Below are the code and all the weights of a small trained network. Each question names an input and a class and asks about switching units off, where a switched-off unit gives its printed mean instead of its output.

import numpy as np


def w(rows, s, z=0):
    codes = np.array(rows[::2]) - 128.0
    scale = np.full(codes.shape[1], s)
    scale[-1] = z or s
    return codes * scale


def norm(h):
    return h / np.sqrt((h * h).mean(-1, keepdims=True) + 1e-5)


def f(y):
    return np.maximum(y, 0)


def log_softmax(a):
    a = a - a.max(-1, keepdims=True)
    return a - np.log(np.exp(a).sum(-1, keepdims=True))


def net(x, mask):
    res = np.array(x, float).reshape(1, 4) / 4 @ E
    u = 0
    for l in range(2):
        y = f(norm(res) @ A[l][:, :-1].T + A[l][:, -1])
        res = res + np.where(mask[u : u + 7], y, B[l][:, -1]) @ B[l][:, :-1]
        u += 7
    return log_softmax(norm(res)[-1] @ U[:, :-1].T + U[:, -1])


A, B = {}, {}
E = w([
[226,21,76,56,131,194,156,223,103],'x0',
[131,134,103,8,217,77,65,142,132],'x1',
[87,59,184,131,58,139,101,113,41],'x2',
[194,61,2,40,138,107,116,146,130],'x3',
],0.00095)
A[0] = w([
[185,51,95,56,151,116,70,198,113,99],'L0N0',
[136,135,157,156,102,169,182,139,130,126],'L0N1',
[192,88,73,196,109,167,185,155,145,93],'L0N2',
[135,224,117,101,172,93,95,101,213,62],'L0N3',
[51,63,149,68,107,71,30,59,22,4],'L0N4',
[56,209,100,94,142,2,62,18,127,62],'L0N5',
[198,30,107,28,142,169,89,232,101,30],'L0N6',
],0.0019,0.0022)
B[0] = w([
[151,96,152,101,101,198,172,136,95,249],'L0N0',
[129,124,109,137,180,142,64,110,123,186],'L0N1',
[108,121,87,105,127,77,95,118,140,193],'L0N2',
[104,137,126,132,199,107,154,107,171,200],'L0N3',
[66,162,118,83,4,37,67,128,96,175],'L0N4',
[56,94,106,106,196,118,153,103,150,241],'L0N5',
[152,90,128,82,153,173,213,141,82,252],'L0N6',
],0.0032,0.0017)
A[1] = w([
[252,208,120,93,182,105,160,175,196,75],'L1N0',
[84,209,174,158,116,38,163,93,168,198],'L1N1',
[179,104,32,206,40,126,135,118,167,47],'L1N2',
[93,147,131,77,85,82,113,98,126,93],'L1N3',
[102,142,227,213,109,170,104,118,84,6],'L1N4',
[106,131,218,207,125,180,128,126,115,53],'L1N5',
[127,160,137,85,213,98,119,132,171,101],'L1N6',
],0.0031,0.0017)
B[1] = w([
[110,131,225,151,5,135,106,134,62,181],'L1N0',
[166,50,96,56,144,145,135,163,105,253],'L1N1',
[42,150,86,216,201,160,60,207,102,159],'L1N2',
[88,148,182,188,90,72,109,125,150,159],'L1N3',
[255,179,103,101,128,132,73,49,186,195],'L1N4',
[224,168,68,82,151,131,42,53,147,193],'L1N5',
[119,166,170,224,138,134,197,124,186,194],'L1N6',
],0.0031,0.0032)
U = w([
[70,134,49,236,141,160,78,207,103,129],'0',
[19,116,154,70,36,22,60,104,73,124],'1',
[121,184,124,130,106,87,152,139,113,1],'2',
[141,204,231,192,78,148,192,183,152,101],'3',
[186,64,120,20,100,189,201,187,52,175],'4',
[43,158,136,122,254,68,208,92,223,153],'5',
[249,178,117,114,134,149,40,31,153,161],'6',
],0.0076,0.0053)

Each question gives the input, the list of numbers given to net, and the class t.
The units are the neurons (one row each of A and B). Each row of codes is followed by its name. A weight is (code - 128) times the scale printed after its matrix; where a second scale follows, it is the last column's (A, B and U).
mask holds one flag per neuron, layer by layer. A switched-off neuron (its flag False) gives its mean, the last column of its row in B, instead of its output. The means were averaged over made-up inputs and are rounded, as every weight is.
A unit's drop is (log p(t) with every unit on - log p(t) with that unit switched off) / (log p(t) with every unit on - log p(t) with every unit switched off).
The circuit of an input: a set's keep is (log p(t) with only the set's units on - log p(t) with every unit switched off) / (log p(t) with every unit on - log p(t) with every unit switched off). Starting from the 12 units with the biggest drops (on a tie, the unit counted first), units are removed one at a time, each time the one whose removal leaves the highest keep (on an exact tie, the one counted first), for as long as the keep stays at least 0.8.
units of the circuit, in order: the units of the circuit, biggest drop first
top k neurons: the k neurons with the biggest drops, biggest first
top k neurons in layer l: the k neurons of layer l with the biggest drops, biggest first
drop when u is switched off: that unit's drop, to one decimal
input [3,8,-6,-8], class 3: units of the circuit, in order : L1N0, L1N6
input [2,-6,-5,2], class 0: units of the circuit, in order : L1N2
input [2,1,-7,2], class 3: top 2 neurons in layer 1 : L1N0, L1N1
input [0,-6,5,7], class 0: units of the circuit, in order : L1N2, L1N1
input [-2,7,3,5], class 1: units of the circuit, in order : L0N4, L1N3
input [1,7,-7,0], class 3: top 2 neurons : L1N0, L1N6
input [-6,8,0,8], class 5: top 2 neurons : L1N6, L0N5
input [-4,5,3,4], class 1: top 2 neurons : L0N4, L1N3
input [1,0,5,1], class 1: top 3 neurons : L0N4, L1N1, L1N3
input [5,6,8,-7], class 1: top 3 neurons : L0N4, L1N1, L1N3
input [0,-2,-1,1], class 0: top 2 neurons : L0N5, L1N2
input [5,-7,5,-5], class 6: drop when L1N4 is switched off : 0.0
input [-2,4,8,7], class 1: drop when L1N3 is switched off : 0.2
input [6,3,-6,-8], class 3: drop when L1N0 is switched off : 0.2
input [-5,-4,5,8], class 1: drop when L0N4 is switched off : 0.5
